Below is a small trained network, with its code and all its weights. Each question gives an input and a class and asks what happens when units are switched off, that is, made to give their printed mean instead of their output.

import numpy as np


def w(rows, s, z=0):
    codes = np.array(rows[::2]) - 128.0
    scale = np.full(codes.shape[1], s)
    scale[-1] = z or s
    return codes * scale


def f(y):
    return np.maximum(y, 0)


def log_softmax(a):
    a = a - a.max(-1, keepdims=True)
    return a - np.log(np.exp(a).sum(-1, keepdims=True))


def net(x, mask):
    res = np.array(x, float).reshape(1, 8) / 4 @ E
    y = f(res @ A[0][:, :-1].T + A[0][:, -1])
    res = res + np.where(mask, y, B[0][:, -1]) @ B[0][:, :-1]
    return log_softmax(res[-1] @ U[:, :-1].T + U[:, -1])


A, B = {}, {}
E = w([
[123,146,125,132,131],'x0',
[136,121,127,126,130],'x1',
[75,112,214,55,194],'x2',
[172,93,59,46,99],'x3',
[77,207,95,118,116],'x4',
[195,239,254,102,78],'x5',
[133,158,123,126,142],'x6',
[138,127,125,125,135],'x7',
],0.0077)
A[0] = w([
[153,154,81,86,96,158],'n0',
[181,184,146,112,94,44],'n1',
[201,76,149,187,136,132],'n2',
[164,90,140,94,110,124],'n3',
[125,155,114,157,151,167],'n4',
[141,139,95,183,53,77],'n5',
[109,108,183,101,140,183],'n6',
[124,127,143,55,152,91],'n7',
[129,97,5,157,231,23],'n8',
[145,105,139,84,80,208],'n9',
[167,131,83,43,124,171],'n10',
[174,146,98,164,83,57],'n11',
[108,133,164,71,220,69],'n12',
[189,171,161,95,104,49],'n13',
[170,151,172,90,71,3],'n14',
[119,126,169,196,153,166],'n15',
[179,151,175,99,97,15],'n16',
[185,108,117,163,142,120],'n17',
],0.013,0.0051)
B[0] = w([
[187,181,179,161,117,193],'n0',
[89,52,132,90,159,197],'n1',
[186,176,83,109,167,191],'n2',
[156,199,157,181,183,181],'n3',
[208,147,160,160,108,168],'n4',
[145,154,59,40,104,183],'n5',
[195,149,54,114,98,239],'n6',
[161,158,18,159,60,200],'n7',
[98,52,199,92,160,255],'n8',
[159,180,181,140,153,214],'n9',
[117,195,176,255,135,226],'n10',
[146,130,106,98,46,168],'n11',
[184,140,42,108,46,236],'n12',
[85,60,191,78,117,211],'n13',
[68,71,174,101,141,198],'n14',
[109,170,149,209,142,207],'n15',
[64,66,169,97,167,198],'n16',
[149,151,50,90,140,162],'n17',
],0.0094,0.0075)
U = w([
[138,109,81,52,61,171],'0',
[36,13,207,81,196,2],'1',
[123,125,170,145,138,229],'2',
[123,140,166,145,156,220],'3',
[126,148,154,122,177,178],'4',
[117,147,211,254,145,22],'5',
],0.0086,0.0058)

Each question gives the input, the list of numbers given to net, and the class t.
The units are the neurons (one row each of A and B). Each row of codes is followed by its name. A weight is (code - 128) times the scale printed after its matrix; where a second scale follows, it is the last column's (A, B and U).
mask holds one flag per neuron, in row order. A switched-off neuron (its flag False) gives its mean, the last column of its row in B, instead of its output. The means were averaged over made-up inputs and are rounded, as every weight is.
A unit's drop is (log p(t) with every unit on - log p(t) with that unit switched off) / (log p(t) with every unit on - log p(t) with every unit switched off).
The circuit of an input: a set's keep is (log p(t) with only the set's units on - log p(t) with every unit switched off) / (log p(t) with every unit on - log p(t) with every unit switched off). Starting from the 12 units with the biggest drops (on a tie, the unit counted first), units are removed one at a time, each time the one whose removal leaves the highest keep (on an exact tie, the one counted first), for as long as the keep stays at least 0.8.
circuit, biggest first: the units of the circuit, biggest drop first
unit that matters most: the unit with the biggest drop
k most important neurons: the k neurons with the biggest drops, biggest first
drop when u is switched off: that unit's drop, to one decimal
input [-1,1,-7,-5,7,3,-3,5], class 0: circuit, biggest first -> n5
input [4,8,8,-4,1,-2,3,2], class 0: circuit, biggest first -> n12, n10
input [4,-2,8,6,-2,5,2,-2], class 0: 4 most important neurons -> n12, n7, n6, n15
input [-6,-4,6,-5,5,1,6,5], class 0: 2 most important neurons -> n12, n10
input [5,0,2,8,-7,7,-7,5], class 5: 2 most important neurons -> n10, n3
input [-4,8,5,6,0,-2,-5,2], class 5: circuit, biggest first -> n10, n3
input [-2,4,6,-6,3,-4,-1,5], class 0: circuit, biggest first -> n12, n10
input [-8,5,-7,8,5,-1,2,-3], class 5: 4 most important neurons -> n10, n0, n12, n6
input [0,5,1,8,7,-5,1,1], class 5: 2 most important neurons -> n10, n0
input [5,-1,5,-7,-6,7,5,-5], class 1: circuit, biggest first -> n16, n13
input [6,-8,8,3,5,3,7,-2], class 0: 2 most important neurons -> n12, n7
input [4,-2,8,-2,-1,2,-8,-1], class 0: circuit, biggest first -> n12, n6
input [-8,-3,7,3,1,3,7,-5], class 0: 3 most important neurons -> n12, n7, n6
input [-2,4,-8,-7,8,-1,-8,-6], class 0: unit that matters most -> n5
input [-5,-2,-6,7,1,-3,6,-5], class 5: 3 most important neurons -> n10, n0, n12
input [-1,-1,-5,-3,5,2,0,-2], class 0: 3 most important neurons -> n5, n10, n11
input [5,6,3,7,-3,6,-1,-4], class 5: 2 most important neurons -> n10, n3
input [2,-6,5,8,7,-5,-5,-5], class 5: drop when n10 is switched off -> 0.6
input [0,-1,-4,5,-1,-7,6,-3], class 1: drop when n7 is switched off -> 0.1
input [-8,7,-4,-3,-1,2,4,2], class 0: circuit, biggest first -> n10
input [-2,8,-6,-7,-3,-7,1,4], class 1: drop when n10 is switched off -> 0.2
